Each row has a hidden value; after the row comes its grade, the name of the range that the value falls in. Each part has its own.
[-173  187 -165  175 -150  -55   29  181  133  111  117 -114  226    9
    8   -4   -6  136  -23   28  114   86 -134  197   85    2   -8 -138
 -228 -113   59  171  149  -44   39    9  -22  155   37 -107   80   39
  198] : nq
[-151  165  -99  223  -77  -88   57  139  119   34   99 -126  188   -9
   -6    2  -10  180   38  -36   61    4  -92  145  111   33   -7  -70
 -195 -201   46  192  176   20   37  -85    4  161   86  -44   24   92
  220] : nq
[ -82  129 -116   47    2    0  -71   57  164  350 -136  154   98   43
    8   64  -35  143   29 -150  -99    6  -25   44   74  -84  -10    5
 -334 -148  112   79  153   62 -157  153   52   48  103 -161  -70  -35
  132] : lp
[  26 -150   73   55   57  103    8 -224 -170 -161   85  149   63   30
  151 -124  105  -53   28  162  156  -60   37   62  -90  -99 -101  -91
   10 -117  162   52   28   42   -4   35   47 -100  -62  -13  -60   68
 -212] : Ls
[ -54  114 -106  186   -4  -62   85   15  -67  -63   53 -120  187   32
   -1  -80  -53  127   80  -96   10  -15  -42  147  150  103  -77  -75
 -233 -287   52  175  134    0   15 -123 -117   41   60  -21   35   14
  155] : nq
[ -56  165    1   98   39  -21  -67    1 -103   -5   19 -166  121   20
  -47  -89 -180   32   39 -149  -66   64   88  110  159  183   16   14
 -175 -188   14  122   -5  -42   -4  -95  -22    8   57  -51   62  -27
  107] : Hn
[  80  -32   59   23   60   55   -3  -47  137   26  -32   48  -68  -15
   26   21   26  -83  -41  164   76   26   87  -39 -101  -71  -16    3
  188  202   43  -46 -145   66   73   84  -11  -79   95   51  -60   54
 -120] : gr
[ -10 -182   27   49   57 -113  155  -99  116  123  -86  228   31   44
  170   14   35   87   33   50  -25  -18    4   49 -144 -123  -34  117
  -84  -76  199   10  -17   39  -74  149   17   16  173   37 -286   40
 -126] : jg
[  91 -122   64   57   37   29   40  -90   58  -65   -1  -64 -131   36
   73  -86  -70  -99   -6   20  -25   34  126  -72 -193   70  -32   49
  200   -9    6  -27 -189  -12   28  -22  -29  -93   40  203  -54  -69
 -168] : Mt
[  89  157  -68   80   24   51 -154  -63   14  325 -184  134  128   91
   57    6  -65  122   11  -76 -109  -40   56  -32  126  -64   -2   -6
 -300  -89   57   93  130   72 -139   59  137  -29   94 -152  111  -15
   72] : Cp
[  74  -25 -143  196 -139  -65  284  146  132 -120  130 -181   75   37
   93  -90   32  -44   60  153  121   54  -90   69 -131   -9 -157  -80
  196  -35   12   47   -6    9  178  -63 -187  -40   66  307  -23   70
  -47] : jg
[-172  137 -113   76  -11  -45   15   99   45   98   24  -69  153   -1
  -48  -10  -92   91   40 -139  -25   78  -33  185  121   90  -27  -33
 -271 -200   86  113   82  -32  -37   39 -104   64   66 -104  -55  -37
  166] : jg
[  25   -3  130  -36  155  176 -139  -80  187   59  -75  178 -148  -90
  -61  119   85 -104   -5  118   90  -39  150  -97  -31 -143   14  -32
  176  209   66  -78  -89  173   55  150   37  -98   80  -52  -92   83
  -92] : Mt
[  86  157 -160  218  -64   -2  -43   27   55  117  -28 -188  125   74
   28  -57  -50  165  -49    4  -44  -37  -11  -27   30   98  -42  -56
 -119  -81  -81  149   89   18  -42 -156   40   15   36   19  239  -22
  150] : Cp
[  77 -160   72  -14  230  232  -72 -229    6 -107  -58  191 -132  -73
   -8   35  188  -50   54  128   53 -198  135 -136 -115 -114 -147  -20
  183   13   85  -67   27  257  -63   51    6 -238  -30   40 -145   93
 -165] : Cp
[-134 -158  -95  100 -108   12  127  -45  -81 -232  262 -147   96   32
  131 -186   59  -26  -86  175  208   89  -99  202 -231   81 -118 -146
   37 -119   92   89  -52 -147   27  -18 -111    4 -148   56  -13  -62
 -122] : Ls
[ -23 -209  -23  142   73  -84  186 -133   75  -86   15   94    5   24
  126  -36  114  149   17   51   36 -107  -47   30 -176  -40 -108   35
  -30 -176  133   74   39   60  -70  -18  -57   17   72   77 -214   27
  -55] : Ls
[  35  -83  130  -13   65   65  -14  -88   33   18  -10  149  -32   -2
   94  -19   13 -120   42  115   53   19  118  -11 -101 -119  -16   46
  131   53  129  -44  -80   77   32  131   90  -94   70   62 -156   93
 -209] : Hn
[-179  156   -5    1   64   35 -116   32   -6  126  -10   32  120  -30
  -74   20  -99   34   48 -140  -29   65   55  153  172   42   23  -11
 -266 -152  116   80   68   14  -55   97    0   25   58 -190  -73    3
  112] : jg
[ -65  134  141  -45  182   72 -259  -91  123  253 -160  193  -26  -58
  -83  137  -51   46  -42  -41  -45    3  164  -16  131  -61  132   67
 -151  127   92    5  -48  101  -78  158  154   22  152 -279  -69   45
   57] : gr
[  24 -112  132   -4  234   27  -10 -163   73  -60  -94   63 -164  -51
  -40   26  -16  -16   22  -45  -67  -62  170  -76  -80   49  -15  128
  119   11   60  -46 -155  109  -39   16  -52  -98  119   49 -219    0
  -81] : gr
[ -78  208 -141   29 -127   91 -105  179  198  383  -56  149  138   43
   27   58   -8    5   35  -31   19   84  -57   66   69 -193  -22 -106
 -235  -44  114   54  182   60  -52  234   94   23   41 -132   17   24
   72] : lp
[ -44   -2  107  -66  158   30 -142  -73  151  265 -199  171 -127    0
  -22   73 -135   -2   28 -208 -193   27  186  -69  -21    6   80  166
 -113  -54   96  -41  -99   60 -148  167   84  -32  147  -66 -200  -86
  -31] : Mt
[-181  150 -156   62   -9   17   14  113   89  103   29    2  157  -28
  -76   39    2   84   44  -77   54   48  -77  189  143    2  -69 -118
 -269 -152  109   99  142   24  -15   93 -151   40   44 -153  -53   -5
  181] : nq
[-158  -37  -62   81  -33  -39   57   36   18 -171  193 -302   21  -17
  -16 -119  -76   -4 -119   46   77  140   -8  163 -154  242  -26  -23
   69  -22  -10   64 -175 -153   31  -74 -143   35  -52   49  -11 -101
   13] : Hn
[  -4 -208   10  -11   73   70   50 -145   51   44  -35  240  -42   27
  136  -28  108  -19   24   72   34  -52   17   -4 -206 -149 -109   12
    2  -79  179  -26    8   80 -109  169   15 -102    5   25 -228    0
 -199] : lp
[  -7  189    8   25   44   92 -188  -14  -86   37  -18 -192    7   24
  -95  -94 -232  -84  -10 -174  -86  114  164   35  122  220   39  -28
  -93  -83  -49   58 -114  -74   -4  -54  -42  -67   -2  -51  157 -139
   58] : Mt
[-259  -75 -130  113   42    4   44  -34   31 -235  214 -234   20  -62
  -70  -71   77  145 -138   24  129    3  -96  174 -140  218  -86 -106
  -63 -139   19  123  -27  -82  -69 -107 -192   70 -123  -87  -38 -108
  129] : lp
[ 192  -51   60   93  -49   27  151   -7  -12   19  -25  157   63   82
  200  -89   -3 -160  216   82   22  -11   69  -38  -48 -211 -121   18
  136 -128  140   -8   69  131  115   73   67 -153  115  282 -127  168
 -248] : jg
[-101   82   56   20   33   36 -142 -102  -50  237  -65  305  202   30
  100   29   10   81   36   13   53    4   25  138  153 -181   51  -45
 -366 -117  227  106  158   43  -89  193  195   59   85 -297  -54   91
   -7] : nq
[ -92  -80   70  -28    9   69  -10   13  141   29   70   79  -44  -40
   55   10   40 -115  -24  146  105   80   53   49 -174  -98   -6   11
  155  107  121  -51 -101   31   34  176   51  -37   22   37 -176   63
 -162] : Hn
[  15 -113    8   99  -11   51   77   -2  107 -203  134 -225 -144  -15
   17  -99  -23 -114  -40   74   71   51   71  -34 -243  136  -63  -31
  314    9  -51  -10 -194  -31  100  -89 -115  -70  -34  257  -14  -65
 -114] : Mt
[-114 -166  -37   74   49    9  113  -46  179  -36   60  120  -30  -35
   68   27  172   85  -11  104  108  -69  -68   46 -200 -107  -99  -24
   28  -67  141   27   45   88  -52   89  -46   14   20   19 -232   48
  -50] : Ls
[ 157  -49  105    1   58   65   18  -42  122   97 -103  156  -89   21
   87    7  -11 -155   79   85  -11   10  137 -105 -101 -154  -35   72
  204  108   85  -83 -101  126   57  134   57 -147  137  163 -143   89
 -212] : gr
[  52   -3  171  -72  126  188 -184 -124  -26   30  -54  115 -119  -17
   -2  -25  -72 -204   47  -16  -13   31  227  -75  -22  -38   19   20
  120   35   71  -67 -123   79    7  114   94 -163   13   11  -61    3
 -192] : Mt
[  12 -155  -35   -2   -5   43  156  -66  -68  -88   59   87   53   40
  129 -110   25 -138   73   98   88   62    3  121 -133  -56 -154  -49
   49  -95  164  -25  -45  -11   36  132 -150 -145   -4  122 -170  -10
 -219] : jg
[-248   66 -181   64 -154   25   77  195  -13 -135  267 -316  126  -11
  -36 -148  -90  -85  -16  -32  109  201  -85  264  -65  200 -102 -143
  -39 -190   32   88  -19 -163   60   -3 -214   10 -133   60    8 -107
   54] : jg
[  83  145 -170  198   -2    9  -21   42  122  134  -81 -146   75   38
  -25    5  -21  181   -9  -42  -85  -82   -1  -63   44   82  -72  -26
 -103  -87  -77  114  110   93  -57 -134  -17  -17   77   39  154   -9
  184] : Cp
[ 161  -98   62   -3  106  192  -89 -208 -105   29  -90  198  -30   52
  114  -71   47 -101   80   63  -18 -101  144 -109  -81 -123 -116   -7
   58  -77  102  -31   33  148  -78   74  108 -232  -26   65  -42   40
 -234] : Cp
[ -34  113  -75  128    8  -19   29  101   65 -133   89 -387  -38  -17
 -120  -90 -158  -18  -27 -107  -43   89   61   37  -15  290  -36   -1
  102  -64 -115   66 -141  -59   69 -178 -188  -20   21  143   71  -96
  124] : gr
[  19  138   53   41   96  195 -171  -65  -32   81  -48  201   70  -22
  -19   27   68  -30  127  -13   56 -100   85  -26  170 -175  -55 -101
 -112 -117  115   57  199  208  -19   74  124 -101   10 -127    5  145
   -2] : lp
[-149  169  -30  132   80   11  -62    0   42   49    8   69  168  -56
  -71   70   57  177   56  -43   76  -74  -28  129  230  -42   -7  -95
 -288 -166  109  160  211  114  -16   -5    5   95   87 -232  -19  117
  216] : nq

Next part:
[-426   35  106  132  126 -206  -37    6 -138  121  -23  329 -189   38
   64 -129  -16  108   31  -34   -2  -73  211   57  -32   -4   43 -114
  -43 -177  -84  132   27   69   29  -70  -23  113   35  297 -160 -177
  -27] : gq
[-295    8  140   92   59 -170  -14    6 -139  138  -42  255 -238  -96
   75  -70   76   72   95  -72   65   18  277   26    5   13   20  -21
  -11 -145  -54   91   25   18   30 -145  -32   74   34   44 -167   34
   19] : cl
[ 370   29  165  178   62  113   33 -281  168  243  101  -92  174  -31
  319    8 -223 -139 -128  -71   57  -46 -103   21 -159   95  456  163
  186  175 -181  -30    1   -3 -166   17   15   46  170 -202 -176   84
  -45] : mg
[   9   79   83  -40  -24  -94 -125 -264  -49   93   52   88   27  -52
  180 -181   40   25   12  -67    6 -100  126  123   -4  -26  102 -135
  -54  -10  -94 -206   31   78   29    6  -51   35   11  -15 -194 -103
   -7] : cl
[ 314   -9   50   94  253   76  -21  -15  245   65   87 -104  309  -24
  169   -5 -389 -172 -267   54  -48   -9 -282   66 -312  252  436  369
   72  282 -183  183  -19  -92 -294  144  -18   57   90  210  118  -38
  -42] : Hr
[ 676   72  291  -48  112  108  -12 -178  153  244  145 -309  171 -152
  242 -104 -106 -135   -3  -23   75  -42 -136  -21 -194  109  477  159
  228  462 -126    2  -61  -21 -174  142 -113  -24  191 -398  -86  135
 -216] : ll
[-356 -134  -77  264 -118  -79   11 -160  -71  124 -130  459  -66    3
  229  -71   18   -1  -28  -68    5   16  139   67   80   23  147  -42
 -155 -397 -193  -86  175   69   81 -311   95  126  -79   55 -392  -29
  189] : qj
[ -65  121 -128 -195   82 -113 -210   -1  -39 -318   43 -276  175 -247
 -162 -246  -38  -68   37  -75  168 -126  106  247  140  142 -442  -49
 -112  148  271 -269   65 -143   -4  205 -133   29 -121  274  196 -218
  -57] : cg
[-397  138  263   77  147 -164 -173 -148 -304  156  -45  284 -218 -175
  132 -237   88  114  133    5   62  -65  376   85   -3    3  -39  -10
  -64 -169   27   -6   76   17   28  -86   -4   56   42  204  -77  -95
  -26] : Hr
[-660  -11   94  381  229  -78 -111   16 -237  103 -176  442 -134 -152
  132 -174 -133    1   18   61   79    1  271   89  -10  168  -30  231
  -94 -364   28  165  225  -94  -52 -230  129  158  -26  498  -51 -137
   63] : cg
[ 404    7  230  150  297  176  -64  -52  161  179   27 -135  233 -280
  272   11 -333 -229 -170   82   46  119 -133   28 -335  326  461  665
  149  300 -112  206   34 -206 -365   20   37   16  132   -4  187  230
  -18] : Hr
[ 289   15  119   37  253   59  -74  -15  143   77   61  -84  243 -116
  163  -75 -283 -136 -174   78  -30    8 -185   64 -282  238  377  369
   37  274 -140  155    3 -100 -256  118  -36   33   74  157  129   -9
  -60] : Hr
[-136 -132 -127   15  -80 -201  216  171   39  -55   -6  173 -121  109
 -100   99   30   49  -46 -149   17   -7  -50  -49   52   24   84 -184
 -102  -72 -168  135  -76   72   82  -60 -115   76  -14  -22 -228   -4
   82] : ll
[ 162  -71   11  239   37   81   27 -209  181  180   26  110  200   29
  312    9 -252 -136 -198  -33  -20   -6 -140   52 -153  131  448  187
   46   -5 -250    1   69    5 -146  -79   67   92   66   -6 -212   14
   67] : qj
[ 475   48  164   50  232   96   -8 -159  237  154  151 -127  306   -3
  257   38 -365 -143 -293   41  -83  -25 -292   29 -376  201  590  361
  100  347 -261  143  -91  -41 -310  184  -28   15  170   64   87   26
  -31] : gq
[ -74  -40  -33 -169  -15 -215  158   92  -62 -160   20  182 -105  -48
 -104  255   34   82 -198  -99  -62   95  -43  -59 -106  102  121  156
 -278  -32 -207  149 -196   -7  -36    2 -114  -38   -2   38  100  205
  321] : Hr
[  21  -90 -398  -87 -112  -94  -85  113  242 -285   15 -280  233  -67
 -147 -230  -56 -157   66 -185  183 -103   -3  273  267   95 -418 -294
    9  104  188 -310  144  -74   79   78 -133  122 -203   91 -149 -255
 -116] : qj
[ -10   53  -70  -58  103  -92  -33   49   76 -161   56 -163   85 -137
  -76   -2 -137  -77  -78 -114  114  -25   36  131   -3  154 -154   99
    3  130   84  -25  -33 -121  -98  118  -88   37  -13  169  136  -19
   32] : Hr
[ 626   38  202 -138   62    0   43 -143  172  195  186 -172  182   65
  183  -90  -86  -36  -89   -6  -72 -107 -273  -42 -237   28  586  -58
   88  429 -287   38 -136  112 -102  205 -168  -16  165 -276 -165  -27
 -194] : ll
[   4  -35   39 -222  -55 -200   94    4 -132  -96   -2  237 -115 -116
  -21  174  137  102 -146  -57  -93  117    0  -63 -117   76  203  169
 -335  -41 -252   72 -165   22   -9  -49 -114  -72  -20  -83   49  251
  330] : Hr
[ 147 -180  -10  -39   88  -85  121  261  121    9  -36  148    9  -85
    6  121  -72  -53 -144   20  -80  179 -167  -63 -220  210  361  324
 -128  114 -269  320  -66  -59 -137  -80  -89   20  -12  -13   15  211
  129] : gq
[ 465  -47  191  214  219  132   79   28  289  284   87 -184  168  -45
  232   -6 -314 -199  -86   -4   69   20 -197  -29 -259  201  527  291
  318  356 -165  258   -3  -75 -258   41  -30   83  194 -154 -100  101
 -216] : mg
[-192 -126  -48   63  -22 -152   53  141   -5   36  -73  219 -136  -62
    8  -44   61    6   56  -79   43   62  118   27   41   64   29  -33
  -71 -118  -99   92   52    4   47 -171  -57   89  -55    0 -212   39
   46] : qj
[ 128   46 -189 -190  -81 -116 -108   60  117 -218   71 -446  101 -179
 -177 -296   76 -106  230 -218  284 -156  144  227  317   27 -507 -382
  127  248  316 -348   76  -73  116  157 -207   67 -105 -118 -115 -191
 -254] : ll
[ 241  -60 -266 -269 -215  -79 -170  -47   91 -226   -2 -264  222 -198
  -59 -379  176 -109  179 -125  151 -105   23  232  293   36 -306 -340
 -112  157  143 -483  160  -14  160   55 -176   35 -231 -198 -218 -176
 -121] : ll
[ 314 -127   17  291  182  133   89    7  349  204   49  -12  273   60
  264   57 -419 -218 -250   14  -28   34 -302   17 -286  237  576  341
  177  188 -272  245   38  -61 -277  -10   43  120  112   64 -112   24
  -53] : qj
[ 217 -123  -39 -250 -190 -196  223   61    6  -66   39  131 -100   10
  -58  186  196   86  -88 -129  -72   81 -117 -119  -41    1  273  -82
 -249   57 -308   43 -194  103   84  -41 -186  -52   -9 -350 -174  238
  219] : mg
[ 280  -60   86   89  226   50   23  112  213   97   35  -73  163 -117
  128   39 -279 -160 -162   30    1   91 -171   17 -272  258  373  417
   97  258 -154  262  -19 -128 -267   34  -33   49   83   60   92  124
  -28] : gq
[-317  -50   72  219  -74  -92  -63 -175 -176  206 -115  358 -147  -67
  218 -251  122   37  159  -54   82  -61  257   59  145  -31   69 -182
  -55 -297  -75 -123  197   86  136 -258   42  118  -35  -38 -427  -99
  -13] : ll
[ 360  -87  -80   83   81   28   97   23  313   59  110 -138  284  155
   99  -55 -292 -142 -173  -43  -21 -111 -354   32 -146  130  408  -39
  110  279 -209   98  -18   32 -127  148  -89   99   67   28 -171 -172
 -158] : ll
[-187   21  204  -67  160 -143 -213   17 -261   95  -90  301  -79 -209
   94 -352  126   90  121  154  -58   -9  162   62  -97   88  135   75
 -228  -43  -80   62  115   12   20  -73  -69   34  -57  207  -41 -128
  -65] : cg
[ 233  -35   97  -53  -12  -79   91  -52   71  111   71   48  -10   -7
  112   55    1    3  -72  -73  -24   20  -63  -35 -127   39  342   24
  -19  125 -235   63 -100   57  -44   -4 -101    9   82 -207 -158  121
   37] : qj
[-243   89  216  190  161  -41 -135 -185 -161  178  -44  214  -75 -184
  227 -139  -71   -5   17    1   73  -11  252   86  -69   95   96  197
    8 -131  -19   10  104  -50  -87 -112   63   70   63  162  -50    0
   31] : Hr
[ 282   44  142   31  211    0  -13  -80  164  140  125  -33  189   39
  183  -25 -270  -68 -206   30  -81  -55 -199   35 -303  137  466  192
   64  260 -231  160  -80    7 -216  154  -57   40  135  127   20  -63
  -75] : gq
[ 152  -61   84   18  -10  -25  119  -44   38   52   -2   73  -48 -191
  124  230  -30  -64 -133 -105   44  169   23  -48 -123  153  253  361
  -53   18 -179   88  -81  -84 -128 -127  -19  -22   62 -234   -1  388
  257] : cl
[ -89  -92    9  -53 -101 -218  168   79  -72   32   -8  236 -199   51
  -35   45  155  108   20 -118  -10    1   30  -82   30  -29  160 -198
 -142  -77 -206   96  -87  116  118  -93 -128   36   11 -147 -265   54
   80] : ll
[-125 -143  -15   97 -100 -102   69    6  -68   93 -101  289 -112  -67
  103  -67  112    9   57  -65   34   43   79  -18   68   42  158  -49
 -124 -175 -163   11   88   47   87 -227  -23   71  -52 -138 -320   67
   86] : ll
[-317  -48   18   93  -60 -208  -23  -70 -133  157  -42  379 -136  143
  105 -288  124  129  122  -37  -34 -160  121   46   95 -107  126 -437
 -111 -213 -165  -40   99  204  192 -112  -59  132  -33  104 -460 -313
 -110] : ll
